Below are the code and all the weights of a small trained network. Each question names an input and a class and asks about switching units off, where a switched-off unit gives its printed mean instead of its output.

import numpy as np


def w(rows, s, z=0):
    codes = np.array(rows[::2]) - 128.0
    scale = np.full(codes.shape[1], s)
    scale[-1] = z or s
    return codes * scale


def f(y):
    return np.maximum(y, 0)


def log_softmax(a):
    a = a - a.max(-1, keepdims=True)
    return a - np.log(np.exp(a).sum(-1, keepdims=True))


def net(x, mask):
    res = np.array(x, float).reshape(1, 8) / 4 @ E
    y = f(res @ A[0][:, :-1].T + A[0][:, -1])
    res = res + np.where(mask, y, B[0][:, -1]) @ B[0][:, :-1]
    return log_softmax(res[-1] @ U[:, :-1].T + U[:, -1])


A, B = {}, {}
E = w([
[210,120,111,203,243,120,65],'x0',
[169,141,79,102,130,92,126],'x1',
[107,183,79,201,127,129,254],'x2',
[131,124,132,122,141,135,143],'x3',
[127,121,109,124,128,106,124],'x4',
[139,128,103,101,167,130,143],'x5',
[88,216,196,93,199,29,135],'x6',
[159,129,95,106,134,98,137],'x7',
],0.0098)
A[0] = w([
[102,64,11,139,89,144,129,254],'neuron 0',
[79,158,97,117,102,130,174,138],'neuron 1',
[118,85,171,5,75,118,134,194],'neuron 2',
[129,74,119,116,121,152,82,165],'neuron 3',
[203,118,109,218,176,118,70,191],'neuron 4',
[125,147,147,164,79,139,209,159],'neuron 5',
[132,176,188,163,148,62,141,138],'neuron 6',
[120,165,191,87,136,79,84,220],'neuron 7',
[46,176,96,154,161,101,158,128],'neuron 8',
[113,163,115,141,181,73,89,145],'neuron 9',
[150,142,107,228,136,122,191,151],'neuron 10',
[106,117,104,75,65,215,107,202],'neuron 11',
[130,179,89,217,157,139,148,99],'neuron 12',
[72,167,181,92,101,59,158,176],'neuron 13',
[177,99,146,83,194,147,79,167],'neuron 14',
[107,89,95,144,119,191,102,188],'neuron 15',
[172,158,138,243,199,133,61,220],'neuron 16',
[133,133,117,141,170,124,198,125],'neuron 17',
[102,214,108,120,104,77,149,187],'neuron 18',
[147,4,127,214,129,152,82,179],'neuron 19',
],0.011,0.006)
B[0] = w([
[198,83,132,100,57,229,125,229],'neuron 0',
[176,152,77,203,98,151,211,187],'neuron 1',
[113,189,173,52,181,231,37,240],'neuron 2',
[211,185,148,89,84,109,141,190],'neuron 3',
[150,88,140,44,156,28,100,236],'neuron 4',
[146,100,31,155,92,184,177,199],'neuron 5',
[76,162,73,201,203,48,177,206],'neuron 6',
[64,203,197,107,146,104,118,240],'neuron 7',
[108,160,60,125,141,60,214,192],'neuron 8',
[81,128,162,173,179,104,118,197],'neuron 9',
[77,64,6,107,175,205,91,202],'neuron 10',
[160,118,154,110,71,163,105,222],'neuron 11',
[84,107,62,118,203,128,87,185],'neuron 12',
[114,230,159,139,148,163,192,236],'neuron 13',
[129,134,203,120,118,61,150,213],'neuron 14',
[220,75,141,134,107,146,118,195],'neuron 15',
[107,51,105,128,144,1,101,254],'neuron 16',
[116,112,80,140,129,119,118,173],'neuron 17',
[50,168,92,171,141,192,154,211],'neuron 18',
[198,61,145,42,151,110,106,229],'neuron 19',
],0.0072,0.013)
U = w([
[186,157,162,86,98,192,61,235],'0',
[63,210,205,85,169,138,114,196],'1',
[177,93,63,162,50,162,222,249],'2',
[135,201,92,177,120,111,253,54],'3',
[248,88,199,110,107,30,159,166],'4',
[100,155,224,142,145,2,110,129],'5',
[129,38,30,93,164,147,94,47],'6',
[82,120,73,205,182,48,143,15],'7',
],0.0082,0.0017)

Each question gives the input, the list of numbers given to net, and the class t.
The units are the neurons (one row each of A and B). Each row of codes is followed by its name. A weight is (code - 128) times the scale printed after its matrix; where a second scale follows, it is the last column's (A, B and U).
mask holds one flag per neuron, in row order. A switched-off neuron (its flag False) gives its mean, the last column of its row in B, instead of its output. The means were averaged over made-up inputs and are rounded, as every weight is.
A unit's drop is (log p(t) with every unit on - log p(t) with that unit switched off) / (log p(t) with every unit on - log p(t) with every unit switched off).
The circuit of an input: a set's keep is (log p(t) with only the set's units on - log p(t) with every unit switched off) / (log p(t) with every unit on - log p(t) with every unit switched off). Starting from the 12 units with the biggest drops (on a tie, the unit counted first), units are removed one at a time, each time the one whose removal leaves the highest keep (on an exact tie, the one counted first), for as long as the keep stays at least 0.8.
circuit, biggest first: the units of the circuit, biggest drop first
k most important neurons: the k neurons with the biggest drops, biggest first
drop when u is switched off: that unit's drop, to one decimal
input [-8,-3,5,4,4,-7,0,7], class 2: circuit, biggest first : [neuron 5]
input [7,2,-6,2,1,4,1,7], class 5: 3 most important neurons : [neuron 0; neuron 9; neuron 15]
input [0,5,1,-5,0,-8,4,-5], class 3: circuit, biggest first : [neuron 2; neuron 4]
input [-3,0,3,1,0,-3,0,-7], class 2: circuit, biggest first : [neuron 7; neuron 5]
input [-3,-7,6,0,-2,-8,0,-6], class 2: 3 most important neurons : [neuron 5; neuron 7; neuron 10]
input [6,-5,1,7,-4,-3,6,3], class 7: 2 most important neurons : [neuron 6; neuron 2]
input [0,-2,1,8,-4,5,5,-8], class 3: 2 most important neurons : [neuron 2; neuron 4]
input [-4,0,1,5,-1,8,6,-8], class 3: 2 most important neurons : [neuron 8; neuron 1]
input [8,7,0,4,3,-4,2,5], class 5: 3 most important neurons : [neuron 4; neuron 14; neuron 5]
input [-1,1,-6,3,-5,-4,6,8], class 1: 2 most important neurons : [neuron 2; neuron 16]
input [6,-2,0,-6,6,-4,2,5], class 5: 2 most important neurons : [neuron 4; neuron 5]
input [-1,-7,-7,3,-3,7,-3,3], class 0: drop when neuron 2 is switched off : 0.2
input [8,3,0,-8,-3,-5,-6,-4], class 4: drop when neuron 4 is switched off : 0.2
input [4,-1,0,-7,-3,7,-3,-1], class 4: drop when neuron 18 is switched off : 0.1
input [3,8,-5,8,-7,1,1,8], class 5: most important neuron : [neuron 0]
input [2,-8,1,-5,6,5,1,7], class 7: drop when neuron 2 is switched off : 0.4
